Moves between objects:
cg λ nh
cg ψ mf
dz λ ph
dz ψ jr
gn λ fd
gn ψ dh
dt λ lz
dt ψ gf
cz λ cg
cz ψ mb
cn λ ns
cn ψ bm
fs λ jq
fs ψ dd
mb λ pm
mb ψ cz
hj λ fs
hj ψ rt
jr λ zt
jr ψ dz
nj λ gh
nj ψ sn
sg λ cn
sg ψ fp
sn λ sg
sn ψ nj
rl λ bg
rl ψ sf
dd λ rt
dd ψ fs
bb λ dd
bb ψ jq
cd λ cz
cd ψ pm
fd λ gf
fd ψ lz
bg λ jp
bg ψ lm
pb λ dt
pb ψ mz
ns λ lm
ns ψ jp
pj λ jr
pj ψ ph
ph λ pb
ph ψ pj
sf λ gn
sf ψ rl
lz λ dh
lz ψ fd
pm λ bb
pm ψ cd
gf λ mz
gf ψ dt
jp λ bm
jp ψ ns
fp λ nj
fp ψ sg
mf λ mb
mf ψ cg
bm λ fp
bm ψ cn
lm λ sf
lm ψ bg
rt λ td
rt ψ hj
zt λ hj
zt ψ td
dh λ rl
dh ψ gn
mz λ pj
mz ψ pb
nh λ sn
nh ψ gh
td λ dz
td ψ zt
jq λ cd
jq ψ bb
gh λ mf
gh ψ nh

The rows follow the links: the fewer symbols apart two objects are, the more alike their rows tend to be.

Object, then a row for it; each showing differs a little:
rt: [-16 -19  -7  -3  -6  52  -6  -5 -18 -17 -47 -12  44 -25  29  -6  33  35 -35  85  66  31  18 -21   7   1 -11   8 -66 -56   8 -56   0  14  -9  51 -61  -9 -93  18  37   6 -13   8 -40 -28  10 -20 -42 -43  35   8  52  16 -72]
sn: [-13  86 -72 -50 -27  76 -17 -22  12  14  15 -44  -7  22  -4  39  41 -62  -1  31  50 -35  39 -39 -22  58  40   2   0 -33  43  28  -9  22  11  13  34  37 -67 -23 -32   6  35  32  14  22  -8  60  57  23   5   7  39  -4  -6]
sg: [-50  68 -80 -53 -28  68  -8  -5  -4  12  12 -55  29  20 -19  24  61 -62 -23  35  61 -42  28 -45 -25  56  44  14  -8 -14  28  -3 -31  42   1  19  30  22 -68   3 -18  17  16  17   0  24   1  34  34 -27  -1   9  51 -23   3]
pj: [ -7  -9 -19 -15  10 -91  21  25   1  25  39  15 -41  25 -37  27   4 -54  33 -79 -50 -29 -42  31   5 -17  -1   7  44  51 -31  51 -34 -16  -3 -49  54 -11  78  10  12 -10  -4 -25  48  14  -8 -17  31  11 -26   0 -61 -16  84]
gh: [ 58  90  -1   4   3  54 -36 -36   3  -1  22 -10 -66  17  -1 -15 -66 -13  39 -21   3 -21  37  -7 -12  33  31 -33  58   4  31  51  50 -10  11 -19  23  41  28 -42 -50  -1  40  36   2  34  -6  65  51  69 -28  -4  -3   3  -3]
sf: [-14 -94   0  -9   5 -46  10  34  25 -16 -57  15  38 -41  50  16  55  51 -18  15  23  26 -33  -7  14 -53 -47  21 -48 -42 -22 -52 -30 -13  -7  40 -57 -28 -66  39  70  12 -21 -20 -24 -34   4 -45 -42 -47  53  14  11  21 -43]
pb: [ -8 -56 -64 -65 -10 -87   7  37  50  11 -44  11 -29   4  45  51  65 -11  30 -59   1 -41 -41  13  -6 -46 -22  26  15 -12 -25  45 -28 -44   0  11  11 -11 -46  15  44  12  15 -12  45   5 -25 -18  23  18  49  34 -37  33  -6]
jr: [ -5   3  15   7  14 -61  18  17 -30  30  58   8  -7  36 -59  10 -17 -50  -1 -44 -59 -16 -23  23   4   4  19 -10  30  79 -40  18 -26   4  -2 -58  58 -13  89  11 -26 -17 -15 -29  27  12  -6 -20  12 -11 -51 -18 -47 -31  90]
lm: [-50 -53 -10 -12   0 -19  22  22  -8  -9 -37   3  49 -32  33  10  69  29 -44  46  30  28 -19  -8  13 -14 -24  32 -45 -33 -12 -59 -38  22 -12  38 -39 -24 -80  38  66  18 -37 -12 -30 -28   9 -49 -51 -65  39   1  35   6 -35]
fs: [  3  24  89  85  20  35   5 -26 -53  -8  53  13  32  -7 -47 -55 -93  27 -28  31 -33  39  11   2  21  18   3 -24 -12  41  -6 -24  28   9  14 -25  -4 -22  90 -18 -31 -24   1  -4 -32  -7  14  -9 -36  -5 -57 -25  11 -18  11]

Each walk starts at a row. The symbols on each line, taken left to right, move it on to the next object.
Each answer is a row, close to the row of the object it stands for.
new walk
[  18  -87  -34  -28   -6 -112    7   34   61   11  -42   33  -37    2   39   34   28   12   58  -76  -27  -32  -45   39   -4  -53  -25   16   16    0  -31   40  -10  -51  -10   -2   -8  -17   10   10   61   13   -4  -11   40   -5  -12  -24   27   22   40   25  -60   32    5]
λ ψ ψ λ λ λ λ
[ -7  29  73  64  21  10  18 -12 -61   6  68  20  27  -6 -63 -37 -70 -14 -41  15 -32  30   0   5  20  14   7 -14   1  61  -4 -26   4  26   6 -44  12 -12 107  -5 -38 -27 -24 -23 -26 -15  16 -28 -27 -23 -60 -30   2 -44  61]
ψ λ λ ψ λ
[-17  25  48  48  21 -27  21  -1 -51  14  76  15  16  18 -76 -22 -48 -44 -33 -13 -54  21  -9  17   4  14  15 -10  20  71 -16  -3  -2  21  -1 -54  53 -21  93  -6 -23 -25 -15 -33   4   2   1 -23   2 -19 -70 -24 -26 -34  78]
new walk
[  6 -74 -41 -37  -9 -35  -9  27  35  -9 -66   3   3 -26  71  21  56  29  21   4  29  -3  -8  12   4 -52 -37  21 -33 -59  -6  -7 -11 -38  -2  49 -41   0 -93  20  56  16  -8   0  11  -4  -6 -13 -13   5  70  26   8  57 -61]
ψ λ ψ ψ λ ψ λ
[ -5 -57 -20  -9  -9  -2  -7  18  23 -18 -73  -3  27 -30  68  -9  42  49  -8  33  47  19  -6 -11   0 -38 -14  21 -38 -61   2 -40 -13 -20  -9  41 -60  -3 -89  25  48  13 -11   0 -18 -27  -5  -4 -31 -16  55  18  34  43 -78]
λ ψ ψ λ ψ ψ
[  6 -75 -54 -48  -4 -53  -1  25  59   4 -65   3 -26   0  72  21  73  18  30 -39  24 -25 -22  16  11 -40 -22  37  -3 -52  -9   6 -18 -42 -13  24 -34  -1 -64  22  64   9  -4   8  31  -5 -14  -3   6  21  59  32 -21  47 -30]
new walk
[ 14  83 -48 -32 -15  81 -32 -32  28   4  -4 -35 -22  16  18  21   3 -30  23  14  51 -37  44 -33 -27  40  36 -10  28 -32  46  29  34   6  11   7  22  48 -50 -24 -48   4  37  43  19  46 -18  87  59  47  11   4  18  10 -22]
ψ λ λ λ ψ λ λ
[ 50  72 -22 -19 -18  79 -33 -37  28 -10  -1 -18 -42  11  32 -10 -37   8  46  13  26 -23  49 -11 -13  27  30 -28  31 -46  30  38  50 -21  15  11   0  42 -33 -47 -55   5  46  50   4  26 -12  81  45  70   6   4  18  29 -49]
ψ ψ ψ λ λ ψ
[  69   36   49   52    4   79  -27  -47   -5  -33   11    0  -20  -18   12  -50 -103   59   11   27  -12   31   37  -10    4   16   -2  -33   -1  -19   45    2   73  -21   10    4  -43   10   31  -41  -50    0   23   35  -23   -6    2   38   -8   61  -15  -16   23   17  -47]
new walk
[-70 -12 -23 -23 -20  18  15   9  -5  -4 -16 -13  79  -4  -5  24  78 -14 -61  60  47  14  12 -33   5  18   7  17 -49 -26  12 -54 -48  47  -8  34 -17  -5 -86  29  30   2 -18 -19 -23 -13  20 -29 -46 -72  26  13  51 -13 -27]
ψ λ λ ψ λ
[-67  39 -46 -42 -23  47  -1   2 -14  13   5 -32  62  14  -7  26  81 -45 -57  65  75  -8  15 -36  -7  52  28  20 -42 -11  21 -37 -52  60   0  29  20   2 -91  17   6   4  -7  -1 -23  16  25  -2   4 -55  17  11  65 -19  -2]
λ λ λ ψ ψ λ
[  9 -93  -6 -20  15 -80   7  32  36  -8 -69  31  -8 -31  60  16  43  50  12 -34   2   4 -36  12  15 -63 -49  19 -24 -40 -20 -15 -20 -34 -12  31 -41 -24 -51  30  76  25 -20 -11  -4 -29  -5 -42 -23 -10  67  22  -6  31 -41]
new walk
[-43   7  -1  -3 -20  78  -9  -5 -34  -4  -9 -22  67 -14  12  -7  25   5 -52  92  64  29  27 -43   7  30  22   2 -60 -31  25 -61 -23  50  -1  37 -23  -3 -81  18   9   3 -12  11 -44 -12  15 -17 -41 -41   9  -4  78 -13 -37]
ψ λ ψ ψ
[  34   33   94   72   11   61   -9  -39  -34  -21   29   13   12  -10  -15  -71 -109   61  -11   35  -25   50   21   -1   13    9   -7  -34  -18    7   14  -18   58   -6    7    0  -30    3   50  -25  -48  -19   12   19  -26   -4    8    8  -35   26  -34  -23   18    8  -24]
ψ ψ ψ λ ψ λ ψ
[-46  68 -11  -1 -10  97 -30 -19 -37   8  22 -40  50  10 -25   0  18 -28 -56  86  56  20  36 -40  -2  54  43  -9 -30   3  31 -32 -18  62   2  20  10   3 -57   4 -23  -5  -5   3 -35   2  24   6 -11 -43 -12  -8  61 -16 -17]
new walk
[ 20 -91 -19 -18  11 -94  10  41  48  -7 -69  38 -40 -20  47  18  38  26  41 -54 -25  -4 -38  27  11 -62 -48  26  -4 -25 -33   8 -20 -46  -3  28 -31 -11 -29  25  58  17  -5  -3  20 -21  -7 -29  -8  13  49  26 -61  35 -25]
λ λ ψ ψ
[  22  -47  -34  -35   10 -107    1   38   31   17  -15   29  -59   10   12   20   26  -18   47  -87  -43  -33  -41   40    3  -32  -18   14   49   27  -26   47  -33  -44   -1  -28   18   -7   49   11   26    0    5  -23   52    1  -19   -4   22   15    6    4  -77   12   52]
new walk
[ 29 106 -19 -15  -9  67 -37 -41   0  13  33 -23 -41  20 -30   4 -37 -34  24   3  12 -23  47 -21 -29  40  47 -25  47   1  41  43  18  11   3 -14  44  42  10 -34 -58  -4  33  36  18  33   0  71  50  47 -33 -14  18 -29   6]
ψ λ ψ ψ ψ λ λ
[-22 107 -29 -28 -12  81 -25 -29 -13  15  45 -33  -6  34 -24   7  -5 -48   2  43  28 -18  42 -29 -17  62  50 -19  25  10  48  27   1  37  -5 -10  44  38 -18 -21 -63  -7  23  20 -22  25  10  59  34  11 -31 -14  36 -34  21]
ψ ψ λ ψ λ
[ 63  48  15  29   4  85 -32 -49  11 -27  -1  -9 -42   1  22 -35 -76  37  29  18  13   5  44  -6  -1  11  15 -34  14 -32  43  23  76 -33  15   6 -24  40  -5 -41 -60  13  40  52  -6  11  -6  69  20  68  -9  -2  13  24 -43]
new walk
[-32  98 -23 -28 -15  93 -20 -28 -35  17  52 -43  25  32 -35   1   6 -45 -47  69  49  -5  56 -38 -12  78  65  -9  -3  -7  37  -7  -7  65  10   2  31  27 -30  -7 -44  -6   7  19 -26  35  15  29  12 -17  -8 -18  65 -31  15]
ψ λ λ λ λ ψ
[ 74  52  38  24  17  47 -32 -37  13 -12  12   4 -77   4   2 -24 -85  28  52 -17 -30  -8  30  -9  -1   5   6 -39  38   2  22  53  68 -32   5  -8  -9  19  43 -56 -51   8  34  36   8   8   3  64  24  77 -24  -9  -9   7  -7]
new walk
[-22 -62 -65 -47  -6 -92  28  49  32  20  -6   4 -12  20  17  54  79 -45  25 -72 -19 -37 -32  28   0 -35 -24  41  25  17 -36  30 -57 -25  -5 -12  36  -6  -7  24  44   0  -5 -27  51   8 -26 -26  27   1  22  26 -49  15  39]
ψ ψ λ ψ ψ
[ -37  -47  -45  -35   -8 -104   22   39   15   24   19   17    8   32  -22   36   60  -52    3  -63  -31  -34  -41   20    3  -16  -16   36   20   38  -37   19  -56    1   -7  -26   55  -24   35   33   37  -13  -14  -35   37   -5  -11  -41   29  -29   -8    9  -50   -3   80]
λ ψ ψ ψ ψ ψ ψ
[-49 -39   5   4   9 -84  43  31 -17  13  32  21  38  14 -53  23  39 -40 -24 -59 -49 -10 -43  16   2 -15 -10  13   4  55 -38   3 -61  28   0 -40  44 -39  71   9  14 -28 -35 -46  31   1   1 -55   2 -47 -36   4 -46 -32  84]
new walk
[  43   -9   92   76   34    4   -2  -22   -5  -23   20   32  -38  -39  -10  -59 -106   69   10  -15  -44   27    2   17   16  -26  -36  -40   -3   21  -13   -4   54  -12    4  -19  -35  -11   77  -31  -24  -15   -4    8  -21  -25    0    3  -39   14  -36  -28  -24    4  -10]
ψ λ ψ λ λ ψ ψ
[  69   15   75   55   25   20  -26  -33   12  -24   11   25  -45  -22   -3  -48 -113   54   46  -26  -40   16    0    9   16  -13  -16  -38   12   13    9   19   68  -44    2  -12  -28    9   62  -39  -41   -1   15   38  -11   -7   -4   28   -9   56  -27  -10  -18   16  -16]
ψ λ λ λ λ ψ
[-43 -47  42  34  12 -69  58  18 -32  -1  45  30  39   3 -56  -2 -18  -2 -40 -22 -50  15 -23  18   0 -12  -5  -1  -8  64 -51 -33 -37  21  -4 -45  29 -36  82  27  17 -17 -21 -43  -8 -18   5 -73 -28 -56 -33 -12 -32 -40  71]
